Here is a tiny trained network, its code and every weight. The questions are about switching its units off for an input and a target symbol, where a switched-off unit gives its printed mean instead of its output.

import numpy as np


def w(rows, s, z=0):
    codes = np.array(rows[::2]) - 128.0
    scale = np.full(codes.shape[1], s)
    scale[-1] = z or s
    return codes * scale


def f(y):
    return y / 2 * (1 + np.tanh(0.7978845608 * (y + 0.044715 * y**3)))


def softmax(a):
    e = np.exp(a - a.max(-1, keepdims=True))
    return e / e.sum(-1, keepdims=True)


def log_softmax(a):
    a = a - a.max(-1, keepdims=True)
    return a - np.log(np.exp(a).sum(-1, keepdims=True))


def net(x, mask):
    ids = ['ΔΦβζηλξπστω'.index(c) for c in x.split()]
    T = len(ids)
    res = E[ids] + P[:T]
    u = 0
    for l in range(3):
        r = res
        for j in range(3):
            rows = slice(3 * j, 3 * j + 3)
            q, k, v = (r @ M[l][rows].T for M in (Q, K, V))
            z = softmax(np.where(np.tri(T) > 0, q @ k.T / 3**0.5, -1e9)) @ v
            o = O[l][rows]
            res = res + np.where(mask[u + j], z, o[:, -1]) @ o[:, :-1]
        u += 3
        y = f(res @ A[l][:, :-1].T + A[l][:, -1])
        res = res + np.where(mask[u : u + 4], y, B[l][:, -1]) @ B[l][:, :-1]
        u += 4
    return log_softmax(res[-1] @ U[:, :-1].T + U[:, -1])


Q, K, V, O, A, B = {}, {}, {}, {}, {}, {}
E = w([
[161,183,187],'Δ',
[64,235,178],'Φ',
[39,136,153],'β',
[142,156,116],'ζ',
[91,68,187],'η',
[110,184,29],'λ',
[133,139,99],'ξ',
[211,209,146],'π',
[142,153,115],'σ',
[173,40,165],'τ',
[72,193,249],'ω',
],0.017)
P = w([
[94,126,4],'0',
[124,103,50],'1',
[149,103,68],'2',
[146,89,65],'3',
[143,66,46],'4',
[139,55,40],'5',
[144,52,43],'6',
[146,36,48],'7',
[127,43,39],'8',
],0.0024)
Q[0] = w([
[125,144,32],'L0H0',
[155,129,98],'L0H0',
[109,70,53],'L0H0',
[191,191,123],'L0H1',
[144,115,23],'L0H1',
[105,164,239],'L0H1',
[116,44,34],'L0H2',
[5,151,152],'L0H2',
[91,50,130],'L0H2',
],0.011)
K[0] = w([
[60,102,67],'L0H0',
[55,96,155],'L0H0',
[152,40,42],'L0H0',
[94,140,171],'L0H1',
[124,238,90],'L0H1',
[66,167,159],'L0H1',
[108,13,40],'L0H2',
[55,138,124],'L0H2',
[88,7,128],'L0H2',
],0.012)
V[0] = w([
[155,54,103],'L0H0',
[65,2,90],'L0H0',
[25,132,211],'L0H0',
[116,96,189],'L0H1',
[115,40,144],'L0H1',
[169,85,48],'L0H1',
[160,178,154],'L0H2',
[128,168,169],'L0H2',
[121,184,183],'L0H2',
],0.01)
O[0] = w([
[1,163,224,46],'L0H0',
[182,183,177,3],'L0H0',
[115,104,119,163],'L0H0',
[177,61,90,127],'L0H1',
[79,126,74,76],'L0H1',
[149,201,200,63],'L0H1',
[140,72,39,174],'L0H2',
[149,56,51,175],'L0H2',
[127,132,37,194],'L0H2',
],0.0067,0.0065)
A[0] = w([
[205,9,209,2],'L0N0',
[162,148,139,64],'L0N1',
[38,176,35,130],'L0N2',
[193,176,105,226],'L0N3',
],0.011,0.0041)
B[0] = w([
[96,191,211,158],'L0N0',
[116,128,130,116],'L0N1',
[131,173,158,254],'L0N2',
[209,2,139,226],'L0N3',
],0.0094,0.0069)
Q[1] = w([
[6,49,168],'L1H0',
[112,60,246],'L1H0',
[126,18,209],'L1H0',
[185,254,142],'L1H1',
[152,87,142],'L1H1',
[217,153,126],'L1H1',
[167,157,136],'L1H2',
[65,113,103],'L1H2',
[117,122,147],'L1H2',
],0.0088)
K[1] = w([
[188,75,110],'L1H0',
[237,98,231],'L1H0',
[2,67,20],'L1H0',
[188,189,58],'L1H1',
[89,164,60],'L1H1',
[159,107,118],'L1H1',
[50,133,80],'L1H2',
[104,2,81],'L1H2',
[177,56,98],'L1H2',
],0.0085)
V[1] = w([
[96,105,172],'L1H0',
[96,158,196],'L1H0',
[154,155,69],'L1H0',
[152,39,254],'L1H1',
[144,210,123],'L1H1',
[241,97,113],'L1H1',
[86,102,130],'L1H2',
[148,184,73],'L1H2',
[80,137,120],'L1H2',
],0.0088)
O[1] = w([
[156,35,132,72],'L1H0',
[181,149,112,2],'L1H0',
[165,140,122,193],'L1H0',
[152,89,136,153],'L1H1',
[110,133,91,68],'L1H1',
[183,104,155,244],'L1H1',
[181,153,254,106],'L1H2',
[142,174,97,143],'L1H2',
[161,149,99,78],'L1H2',
],0.01,0.0062)
A[1] = w([
[154,1,180,71],'L1N0',
[118,127,195,115],'L1N1',
[90,219,51,159],'L1N2',
[142,189,104,253],'L1N3',
],0.0085,0.0046)
B[1] = w([
[116,142,171,254],'L1N0',
[213,189,58,145],'L1N1',
[143,99,48,172],'L1N2',
[253,91,178,165],'L1N3',
],0.0062,0.008)
Q[2] = w([
[146,173,86],'L2H0',
[154,103,42],'L2H0',
[146,156,81],'L2H0',
[74,178,114],'L2H1',
[163,67,92],'L2H1',
[134,6,175],'L2H1',
[101,136,149],'L2H2',
[58,49,125],'L2H2',
[70,155,150],'L2H2',
],0.014)
K[2] = w([
[165,53,56],'L2H0',
[154,176,136],'L2H0',
[147,93,215],'L2H0',
[2,99,88],'L2H1',
[81,127,118],'L2H1',
[46,161,118],'L2H1',
[14,139,213],'L2H2',
[104,7,99],'L2H2',
[64,208,142],'L2H2',
],0.0071)
V[2] = w([
[125,123,7],'L2H0',
[129,176,194],'L2H0',
[159,161,147],'L2H0',
[149,55,134],'L2H1',
[120,92,86],'L2H1',
[132,142,137],'L2H1',
[141,37,99],'L2H2',
[121,216,75],'L2H2',
[103,90,81],'L2H2',
],0.012)
O[2] = w([
[164,125,179,128],'L2H0',
[98,212,239,104],'L2H0',
[209,150,135,137],'L2H0',
[207,125,71,169],'L2H1',
[108,115,52,140],'L2H1',
[151,196,215,124],'L2H1',
[182,139,106,253],'L2H2',
[29,223,140,34],'L2H2',
[253,25,108,147],'L2H2',
],0.0051,0.013)
A[2] = w([
[143,126,123,8],'L2N0',
[177,9,167,114],'L2N1',
[141,161,115,5],'L2N2',
[202,116,160,54],'L2N3',
],0.013,0.0033)
B[2] = w([
[39,124,45,136],'L2N0',
[65,87,157,252],'L2N1',
[2,223,37,126],'L2N2',
[72,245,66,200],'L2N3',
],0.0095,0.031)
U = w([
[123,65,140,96],'Δ',
[200,109,78,92],'Φ',
[116,146,143,69],'β',
[149,119,144,100],'ζ',
[109,41,223,129],'η',
[114,221,117,139],'λ',
[165,119,154,255],'ξ',
[24,160,102,9],'π',
[134,123,144,189],'σ',
[93,175,199,182],'τ',
[214,2,156,163],'ω',
],0.011,0.0074)

Each question gives the input, a string of symbols that net reads in full, and the target symbol t.
The units are the heads (3 rows each of Q, K, V and O) and the neurons (one row each of A and B). Each row of codes is followed by its name. A weight is (code - 128) times the scale printed after its matrix; where a second scale follows, it is the last column's (O, A, B and U).
mask holds one flag per unit, layer by layer, with each layer's heads first. A switched-off unit (its flag False) gives its mean, the last column of its rows in O or B, instead of its output. The means were averaged over made-up inputs and are rounded, as every weight is.
A unit's drop is (log p(t) with every unit on - log p(t) with that unit switched off) / (log p(t) with every unit on - log p(t) with every unit switched off).
The circuit of an input: a set's keep is (log p(t) with only the set's units on - log p(t) with every unit switched off) / (log p(t) with every unit on - log p(t) with every unit switched off). Starting from the 12 units with the biggest drops (on a tie, the unit counted first), units are removed one at a time, each time the one whose removal leaves the highest keep (on an exact tie, the one counted first), for as long as the keep stays at least 0.8.
units of the circuit, in order: the units of the circuit, biggest drop first
most important unit: the unit with the biggest drop
k most important neurons: the k neurons with the biggest drops, biggest first
k most important neurons of layer l: the k neurons of layer l with the biggest drops, biggest first
which heads matter: for each layer, one digit per head in row order, 1 if its drop is at least 0.15 and else 0, layers parted by /
input σ Δ Φ η π β σ, target π: which heads matter -> 110 / 000 / 001
input β Φ η β τ, target τ: most important unit -> L0N0
input ω ω β, target ω: units of the circuit, in order -> [L2N3, L0H1]
input Φ Φ Δ σ π Δ ξ τ, target τ: units of the circuit, in order -> [L0N0, L0H2]
input Φ π ζ, target π: which heads matter -> 110 / 010 / 101
input ω η η, target η: which heads matter -> 010 / 000 / 000
input π π π β Δ, target ω: which heads matter -> 101 / 000 / 110
input π σ β π λ π ζ, target π: 4 most important neurons -> [L2N3, L0N3, L2N1, L2N0]
input ω η η ω ζ, target ω: units of the circuit, in order -> [L0H1, L2N3]
input τ τ σ ω β, target ω: 3 most important neurons -> [L2N3, L0N3, L2N1]
input λ λ β, target λ: units of the circuit, in order -> [L2N1, L0N3]
input Φ ζ ω ζ, target ω: units of the circuit, in order -> [L0H1, L0H0, L2H0]
input ω π τ τ σ ζ, target τ: 2 most important neurons -> [L0N0, L2N3]
input ξ π Φ Δ, target π: 3 most important neurons -> [L2N3, L2N1, L0N3]
input π λ ξ ω Δ, target ω: units of the circuit, in order -> [L0H1]
input β π σ, target π: which heads matter -> 101 / 100 / 001
input Φ Φ σ, target Φ: 2 most important neurons -> [L0N2, L1N3]
input Φ ω σ, target ω: 2 most important neurons of layer 2 -> [L2N1, L2N2]
input Φ Φ β, target Φ: 2 most important neurons of layer 0 -> [L0N3, L0N2]
input ξ π ξ π η Φ ω, target ω: most important unit -> L2N3
input Δ π η λ, target λ: 2 most important neurons -> [L2N3, L0N2]
input η σ λ τ λ β η τ β, target τ: 2 most important neurons -> [L0N3, L2N1]
input π π τ ξ, target τ: 3 most important neurons -> [L2N3, L0N0, L0N3]
input η η η λ π β Φ π π, target π: which heads matter -> 000 / 000 / 001
input σ ω σ, target ω: 2 most important neurons of layer 2 -> [L2N3, L2N2]
input Δ Φ Φ Φ σ, target Φ: 2 most important neurons of layer 0 -> [L0N2, L0N3]
